Here is a tiny trained network, its code and every weight. The questions are about switching its units off for an input and a class, where a switched-off unit gives its printed mean instead of its output.

import numpy as np


def w(rows, s, z=0):
    codes = np.array(rows[::2]) - 128.0
    scale = np.full(codes.shape[1], s)
    scale[-1] = z or s
    return codes * scale


def norm(h):
    return h / np.sqrt((h * h).mean(-1, keepdims=True) + 1e-5)


def f(y):
    return np.maximum(y, 0)


def log_softmax(a):
    a = a - a.max(-1, keepdims=True)
    return a - np.log(np.exp(a).sum(-1, keepdims=True))


def net(x, mask):
    res = np.array(x, float).reshape(1, 2) / 4 @ E
    u = 0
    for l in range(2):
        y = f(norm(res) @ A[l][:, :-1].T + A[l][:, -1])
        res = res + np.where(mask[u : u + 15], y, B[l][:, -1]) @ B[l][:, :-1]
        u += 15
    return log_softmax(norm(res)[-1] @ U[:, :-1].T + U[:, -1])


A, B = {}, {}
E = w([
[107,58,89,196,145,90,51,136,86,33],'x0',
[1,179,129,72,160,98,52,123,47,184],'x1',
],0.0013)
A[0] = w([
[116,159,132,133,131,104,123,126,150,116,109],'0.n1',
[122,96,148,105,128,81,134,126,117,134,81],'0.n2',
[124,137,149,118,134,134,109,120,156,117,113],'0.n3',
[158,185,164,74,76,120,179,68,151,190,194],'0.n4',
[161,154,174,52,72,164,174,39,168,195,213],'0.n5',
[124,114,132,110,102,147,110,135,124,123,98],'0.n6',
[139,98,96,182,123,98,75,107,130,66,157],'0.n7',
[113,100,143,156,131,121,131,133,131,154,110],'0.n8',
[130,111,115,119,135,122,143,119,114,136,97],'0.n9',
[45,191,122,31,183,58,62,29,1,160,251],'0.n10',
[134,61,46,162,144,48,116,109,65,60,245],'0.n11',
[225,62,94,179,58,160,215,99,200,66,251],'0.n12',
[127,133,135,131,114,104,126,117,125,119,110],'0.n13',
[158,129,125,119,100,128,104,138,106,136,115],'0.n14',
[105,141,139,131,95,143,123,155,138,116,118],'0.n15',
],0.00092,0.0014)
B[0] = w([
[131,145,104,133,131,129,134,133,130,132,128],'0.n1',
[70,134,132,161,122,93,102,146,162,136,128],'0.n2',
[125,126,129,129,128,138,132,125,108,131,128],'0.n3',
[60,122,117,219,124,55,75,157,150,103,192],'0.n4',
[80,117,120,217,117,52,54,167,156,114,203],'0.n5',
[122,140,149,135,115,131,136,95,148,117,128],'0.n6',
[101,187,181,160,85,92,132,145,187,205,180],'0.n7',
[125,135,116,123,136,137,136,136,127,118,128],'0.n8',
[124,126,134,121,138,154,124,126,108,134,128],'0.n9',
[191,36,166,171,175,250,190,189,165,87,253],'0.n10',
[88,227,162,143,99,90,166,151,229,223,224],'0.n11',
[25,108,167,80,239,214,80,179,28,160,239],'0.n12',
[134,140,119,144,122,140,127,120,119,133,128],'0.n13',
[129,137,129,150,130,117,134,132,143,145,128],'0.n14',
[122,130,124,124,124,122,121,130,120,110,128],'0.n15',
],0.0012,0.0024)
A[1] = w([
[175,229,127,15,39,106,208,64,159,192,51],'1.n1',
[149,94,63,153,94,16,86,93,98,45,1],'1.n2',
[136,159,151,26,166,200,182,121,129,170,186],'1.n3',
[203,98,110,126,102,148,162,99,155,93,15],'1.n4',
[93,169,149,166,105,48,106,145,172,171,70],'1.n5',
[121,67,67,141,132,60,85,111,69,22,94],'1.n6',
[138,97,70,146,93,10,84,92,85,34,20],'1.n7',
[87,139,87,58,130,79,61,93,25,134,65],'1.n8',
[210,100,110,167,91,130,167,117,160,95,101],'1.n9',
[88,152,106,45,131,106,94,75,22,141,34],'1.n10',
[90,168,116,30,136,102,101,94,59,174,89],'1.n11',
[250,95,110,128,78,133,187,105,171,96,64],'1.n12',
[245,90,90,142,94,147,166,88,167,71,23],'1.n13',
[110,134,100,78,140,129,113,110,78,130,52],'1.n14',
[83,93,179,176,173,155,117,192,140,136,161],'1.n15',
],0.0022,0.00076)
B[1] = w([
[131,135,92,251,110,32,45,120,184,157,183],'1.n1',
[125,179,132,171,117,93,121,115,177,201,170],'1.n2',
[138,118,97,176,110,85,87,112,137,102,201],'1.n3',
[109,117,129,106,144,146,110,139,78,105,158],'1.n4',
[145,97,125,119,146,160,134,126,105,100,172],'1.n5',
[146,162,154,140,122,106,147,126,181,194,199],'1.n6',
[146,171,141,190,105,84,131,132,203,214,175],'1.n7',
[190,103,156,122,128,173,200,133,136,83,177],'1.n8',
[75,135,132,94,143,143,113,127,80,120,182],'1.n9',
[152,69,140,109,140,186,174,145,92,42,166],'1.n10',
[169,72,147,131,147,164,173,144,113,51,177],'1.n11',
[78,104,142,85,165,152,121,129,49,91,183],'1.n12',
[86,117,159,77,160,168,149,143,59,103,180],'1.n13',
[140,113,145,136,126,167,159,143,120,104,144],'1.n14',
[155,158,90,86,84,131,137,87,121,143,254],'1.n15',
],0.0029,0.003)
U = w([
[101,71,184,92,185,215,169,168,42,30,188],'0',
[119,154,149,248,125,37,94,145,222,190,185],'1',
[170,181,27,8,43,167,127,59,128,156,129],'2',
[142,126,125,2,154,4,122,105,158,93,2],'3',
],0.0073,0.0029)

Each question gives the input, the list of numbers given to net, and the class t.
The units are the neurons (one row each of A and B). Each row of codes is followed by its name. A weight is (code - 128) times the scale printed after its matrix; where a second scale follows, it is the last column's (A, B and U).
mask holds one flag per neuron, layer by layer. A switched-off neuron (its flag False) gives its mean, the last column of its row in B, instead of its output. The means were averaged over made-up inputs and are rounded, as every weight is.
A unit's drop is (log p(t) with every unit on - log p(t) with that unit switched off) / (log p(t) with every unit on - log p(t) with every unit switched off).
The circuit of an input: a set's keep is (log p(t) with only the set's units on - log p(t) with every unit switched off) / (log p(t) with every unit on - log p(t) with every unit switched off). Starting from the 12 units with the biggest drops (on a tie, the unit counted first), units are removed one at a time, each time the one whose removal leaves the highest keep (on an exact tie, the one counted first), for as long as the keep stays at least 0.8.
circuit, biggest first: the units of the circuit, biggest drop first
most important unit: the unit with the biggest drop
k most important neurons: the k neurons with the biggest drops, biggest first
drop when u is switched off: that unit's drop, to one decimal
input [-1,3], class 2: most important unit -> 0.n10
input [-7,-7], class 0: circuit, biggest first -> (1.n12; 1.n13)
input [1,2], class 2: 2 most important neurons -> (0.n10; 1.n15)
input [-1,0], class 2: 2 most important neurons -> (1.n15; 1.n1)
input [-7,8], class 0: circuit, biggest first -> (1.n11; 1.n10)
input [8,6], class 1: circuit, biggest first -> (1.n7; 1.n6)
input [3,-3], class 2: 3 most important neurons -> (0.n12; 1.n15; 0.n10)
input [-8,7], class 1: 2 most important neurons -> (1.n1; 0.n12)
input [-3,-3], class 2: 3 most important neurons -> (0.n12; 0.n10; 0.n11)
input [-2,2], class 2: 3 most important neurons -> (0.n10; 1.n15; 1.n1)
input [-6,-4], class 1: 2 most important neurons -> (1.n1; 0.n10)
input [2,2], class 2: 2 most important neurons -> (1.n15; 0.n10)
input [-5,4], class 1: 2 most important neurons -> (0.n12; 1.n1)
input [-2,1], class 2: most important unit -> 1.n15
input [-1,-2], class 2: 2 most important neurons -> (0.n12; 1.n15)
input [2,-2], class 2: drop when 0.n12 is switched off -> 0.4
input [2,0], class 2: drop when 1.n15 is switched off -> 0.2
input [-8,-5], class 1: drop when 1.n1 is switched off -> 1.9
